Below is a small trained network, with its code and all its weights. Each question gives an input and a target symbol and asks what happens when units are switched off, that is, made to give their printed mean instead of their output.

import numpy as np


def w(rows, s, z=0):
    codes = np.array(rows[::2]) - 128.0
    scale = np.full(codes.shape[1], s)
    scale[-1] = z or s
    return codes * scale


def f(y):
    return y / 2 * (1 + np.tanh(0.7978845608 * (y + 0.044715 * y**3)))


def softmax(a):
    e = np.exp(a - a.max(-1, keepdims=True))
    return e / e.sum(-1, keepdims=True)


def log_softmax(a):
    a = a - a.max(-1, keepdims=True)
    return a - np.log(np.exp(a).sum(-1, keepdims=True))


def net(x, mask):
    ids = ['ΓΘΛΨεμπω'.index(c) for c in x.split()]
    T = len(ids)
    res = E[ids] + P[:T]
    u = 0
    for l in range(2):
        r = res
        for j in range(3):
            rows = slice(2 * j, 2 * j + 2)
            q, k, v = (r @ M[l][rows].T for M in (Q, K, V))
            z = softmax(np.where(np.tri(T) > 0, q @ k.T / 2**0.5, -1e9)) @ v
            o = O[l][rows]
            res = res + np.where(mask[u + j], z, o[:, -1]) @ o[:, :-1]
        u += 3
        y = f(res @ A[l][:, :-1].T + A[l][:, -1])
        res = res + np.where(mask[u : u + 4], y, B[l][:, -1]) @ B[l][:, :-1]
        u += 4
    return log_softmax(res[-1] @ U[:, :-1].T + U[:, -1])


Q, K, V, O, A, B = {}, {}, {}, {}, {}, {}
E = w([
[156,115,187],'Γ',
[180,127,45],'Θ',
[171,95,134],'Λ',
[124,158,238],'Ψ',
[84,26,140],'ε',
[183,193,142],'μ',
[87,2,144],'π',
[97,202,31],'ω',
],0.016)
P = w([
[151,3,214],'0',
[199,38,131],'1',
[186,65,125],'2',
[173,86,109],'3',
[127,124,111],'4',
[98,143,106],'5',
[82,157,85],'6',
[76,178,108],'7',
[57,190,76],'8',
[35,202,108],'9',
[31,210,98],'10',
[28,191,81],'11',
],0.004)
Q[0] = w([
[198,243,65],'0.h1',
[63,69,155],'0.h1',
[97,138,65],'0.h2',
[248,136,147],'0.h2',
[166,83,214],'0.h3',
[125,168,128],'0.h3',
],0.011)
K[0] = w([
[125,252,122],'0.h1',
[164,12,107],'0.h1',
[108,167,53],'0.h2',
[117,40,138],'0.h2',
[90,213,85],'0.h3',
[112,65,97],'0.h3',
],0.011)
V[0] = w([
[223,187,209],'0.h1',
[240,140,124],'0.h1',
[80,1,178],'0.h2',
[217,127,169],'0.h2',
[173,172,233],'0.h3',
[89,112,28],'0.h3',
],0.0081)
O[0] = w([
[3,205,112,36],'0.h1',
[34,131,64,86],'0.h1',
[56,149,44,253],'0.h2',
[57,83,160,132],'0.h2',
[18,168,212,119],'0.h3',
[225,110,116,114],'0.h3',
],0.0074,0.0062)
A[0] = w([
[101,198,2,254],'0.n1',
[167,54,233,118],'0.n2',
[162,146,114,124],'0.n3',
[131,98,218,133],'0.n4',
],0.0092,0.0083)
B[0] = w([
[206,129,200,255],'0.n1',
[149,224,47,232],'0.n2',
[87,163,168,131],'0.n3',
[68,221,2,183],'0.n4',
],0.0074,0.0092)
Q[1] = w([
[74,136,91],'1.h1',
[139,180,77],'1.h1',
[98,109,2],'1.h2',
[198,183,226],'1.h2',
[99,144,149],'1.h3',
[164,137,60],'1.h3',
],0.0084)
K[1] = w([
[56,156,79],'1.h1',
[188,123,115],'1.h1',
[123,52,253],'1.h2',
[140,183,53],'1.h2',
[117,83,89],'1.h3',
[209,210,130],'1.h3',
],0.0063)
V[1] = w([
[102,139,213],'1.h1',
[184,139,140],'1.h1',
[99,126,177],'1.h2',
[124,173,59],'1.h2',
[90,73,69],'1.h3',
[92,91,1],'1.h3',
],0.0096)
O[1] = w([
[188,80,131,1],'1.h1',
[90,106,170,179],'1.h1',
[196,128,163,56],'1.h2',
[116,132,3,177],'1.h2',
[92,95,51,125],'1.h3',
[60,131,27,178],'1.h3',
],0.0067,0.0048)
A[1] = w([
[124,31,69,1],'1.n1',
[218,123,154,46],'1.n2',
[169,23,95,148],'1.n3',
[110,194,254,142],'1.n4',
],0.0068,0.0063)
B[1] = w([
[107,254,114,187],'1.n1',
[117,192,215,154],'1.n2',
[219,109,90,254],'1.n3',
[152,204,184,202],'1.n4',
],0.0062,0.0025)
U = w([
[1,181,164,44],'Γ',
[241,127,152,86],'Θ',
[128,161,44,192],'Λ',
[140,188,191,116],'Ψ',
[136,131,42,91],'ε',
[129,3,178,176],'μ',
[48,53,190,254],'π',
[76,226,184,58],'ω',
],0.0076,0.006)

Each question gives the input, a string of symbols that net reads in full, and the target symbol t.
The units are the heads (2 rows each of Q, K, V and O) and the neurons (one row each of A and B). Each row of codes is followed by its name. A weight is (code - 128) times the scale printed after its matrix; where a second scale follows, it is the last column's (O, A, B and U).
mask holds one flag per unit, layer by layer, with each layer's heads first. A switched-off unit (its flag False) gives its mean, the last column of its rows in O or B, instead of its output. The means were averaged over made-up inputs and are rounded, as every weight is.
A unit's drop is (log p(t) with every unit on - log p(t) with that unit switched off) / (log p(t) with every unit on - log p(t) with every unit switched off).
The circuit of an input: a set's keep is (log p(t) with only the set's units on - log p(t) with every unit switched off) / (log p(t) with every unit on - log p(t) with every unit switched off). Starting from the 12 units with the biggest drops (on a tie, the unit counted first), units are removed one at a time, each time the one whose removal leaves the highest keep (on an exact tie, the one counted first), for as long as the keep stays at least 0.8.
circuit, biggest first: the units of the circuit, biggest drop first
most important unit: the unit with the biggest drop
k most important neurons: the k neurons with the biggest drops, biggest first
k most important neurons of layer l: the k neurons of layer l with the biggest drops, biggest first
which heads matter: for each layer, one digit per head in row order, 1 if its drop is at least 0.15 and else 0, layers parted by /
drop of u: that unit's drop, to one decimal
input π Θ ε Γ π π ω ε, target Θ: most important unit => 0.h2
input π Λ Ψ ε ω π ε π ε Γ Ψ, target Λ: which heads matter => 100 / 010
input Λ π μ μ, target ω: circuit, biggest first => (0.n1; 0.h1)
input μ π μ Γ μ ω Θ, target Θ: circuit, biggest first => (0.n1; 1.h3)
input μ π ε Θ π ε Θ μ ω Λ ε, target Θ: circuit, biggest first => (0.h1; 0.h2)
input Θ Θ Λ Θ μ, target Ψ: 4 most important neurons => (0.n1; 0.n4; 0.n2; 1.n4)
input μ Θ Γ Γ, target π: which heads matter => 110 / 000
input ε ε Ψ, target Γ: which heads matter => 011 / 000
input Θ Θ Λ, target μ: which heads matter => 100 / 000
input ε ω ε ω ε π, target Θ: circuit, biggest first => (0.h3; 0.h2)
input μ Γ π Θ π π Γ Ψ Ψ Θ π Ψ, target Λ: 2 most important neurons => (0.n4; 0.n1)
input π ε μ Θ, target Ψ: which heads matter => 110 / 001
input Γ ε π, target Λ: 3 most important neurons => (0.n1; 1.n1; 0.n4)
input ω Λ Γ Θ ε μ μ, target ω: which heads matter => 100 / 001
input ε π π, target ε: most important unit => 1.h3
input Γ ω π, target Θ: which heads matter => 001 / 011
input π Γ π, target Λ: which heads matter => 100 / 001
input π μ ε Γ ω π Θ, target Θ: 2 most important neurons of layer 0 => (0.n1; 0.n4)
input μ μ Λ μ Θ ω, target Ψ: 2 most important neurons of layer 1 => (1.n2; 1.n4)
input μ Γ Θ μ, target Ψ: most important neuron of layer 1 => (1.n4)
input Γ Γ Γ Θ ω, target Ψ: drop of 0.h1 => 0.2
